Below is a small trained network, with its code and all its weights. Each question gives an input and a class and asks what happens when units are switched off, that is, made to give their printed mean instead of their output.

import numpy as np


def w(rows, s, z=0):
    codes = np.array(rows[::2]) - 128.0
    scale = np.full(codes.shape[1], s)
    scale[-1] = z or s
    return codes * scale


def f(y):
    return y / 2 * (1 + np.tanh(0.7978845608 * (y + 0.044715 * y**3)))


def log_softmax(a):
    a = a - a.max(-1, keepdims=True)
    return a - np.log(np.exp(a).sum(-1, keepdims=True))


def net(x, mask):
    res = np.array(x, float).reshape(1, 5) / 4 @ E
    y = f(res @ A[0][:, :-1].T + A[0][:, -1])
    res = res + np.where(mask, y, B[0][:, -1]) @ B[0][:, :-1]
    return log_softmax(res[-1] @ U[:, :-1].T + U[:, -1])


A, B = {}, {}
E = w([
[142,132,168],'x0',
[118,125,105],'x1',
[71,221,115],'x2',
[135,131,147],'x3',
[6,96,148],'x4',
],0.011)
A[0] = w([
[110,91,66,252],'N1',
[154,37,138,169],'N2',
[152,47,152,99],'N3',
[176,157,135,108],'N4',
[155,139,123,51],'N5',
[253,187,81,104],'N6',
[142,64,135,190],'N7',
[95,227,147,169],'N8',
[77,99,185,90],'N9',
],0.011,0.0016)
B[0] = w([
[161,123,120,157],'N1',
[204,176,108,194],'N2',
[179,150,99,181],'N3',
[62,58,176,164],'N4',
[112,38,121,136],'N5',
[55,48,119,255],'N6',
[255,207,80,169],'N7',
[241,188,113,201],'N8',
[51,63,165,171],'N9',
],0.0083,0.0088)
U = w([
[187,185,129,248],'0',
[52,2,163,8],'1',
],0.0086,0.0011)

Each question gives the input, the list of numbers given to net, and the class t.
The units are the neurons (one row each of A and B). Each row of codes is followed by its name. A weight is (code - 128) times the scale printed after its matrix; where a second scale follows, it is the last column's (A, B and U).
mask holds one flag per neuron, in row order. A switched-off neuron (its flag False) gives its mean, the last column of its row in B, instead of its output. The means were averaged over made-up inputs and are rounded, as every weight is.
A unit's drop is (log p(t) with every unit on - log p(t) with that unit switched off) / (log p(t) with every unit on - log p(t) with every unit switched off).
The circuit of an input: a set's keep is (log p(t) with only the set's units on - log p(t) with every unit switched off) / (log p(t) with every unit on - log p(t) with every unit switched off). Starting from all 9 units, units are removed one at a time, each time the one whose removal leaves the highest keep (on an exact tie, the one counted first), for as long as the keep stays at least 0.8.
units of the circuit, in order: the units of the circuit, biggest drop first
k most important neurons: the k neurons with the biggest drops, biggest first
drop when u is switched off: that unit's drop, to one decimal
input [7,-8,-1,-4,-4], class 1: units of the circuit, in order -> N6; N8
input [-8,-7,-6,2,6], class 0: units of the circuit, in order -> N7; N6
input [6,-1,-4,-5,4], class 0: units of the circuit, in order -> N6; N7
input [-5,5,-8,2,7], class 0: 3 most important neurons -> N7; N2; N6
input [-1,-7,-6,-3,-8], class 1: 4 most important neurons -> N6; N4; N8; N5
input [-1,6,7,-8,7], class 0: units of the circuit, in order -> N8
input [6,4,-1,8,-4], class 1: 2 most important neurons -> N6; N8
input [0,0,-5,2,5], class 0: units of the circuit, in order -> N6; N7
input [-7,0,-2,-1,-4], class 1: 2 most important neurons -> N6; N8
input [3,6,-7,-7,4], class 0: drop when N7 is switched off -> 0.1
input [-8,-5,-4,0,-8], class 1: drop when N6 is switched off -> 0.6
input [-1,-5,4,8,-8], class 1: drop when N6 is switched off -> 0.3
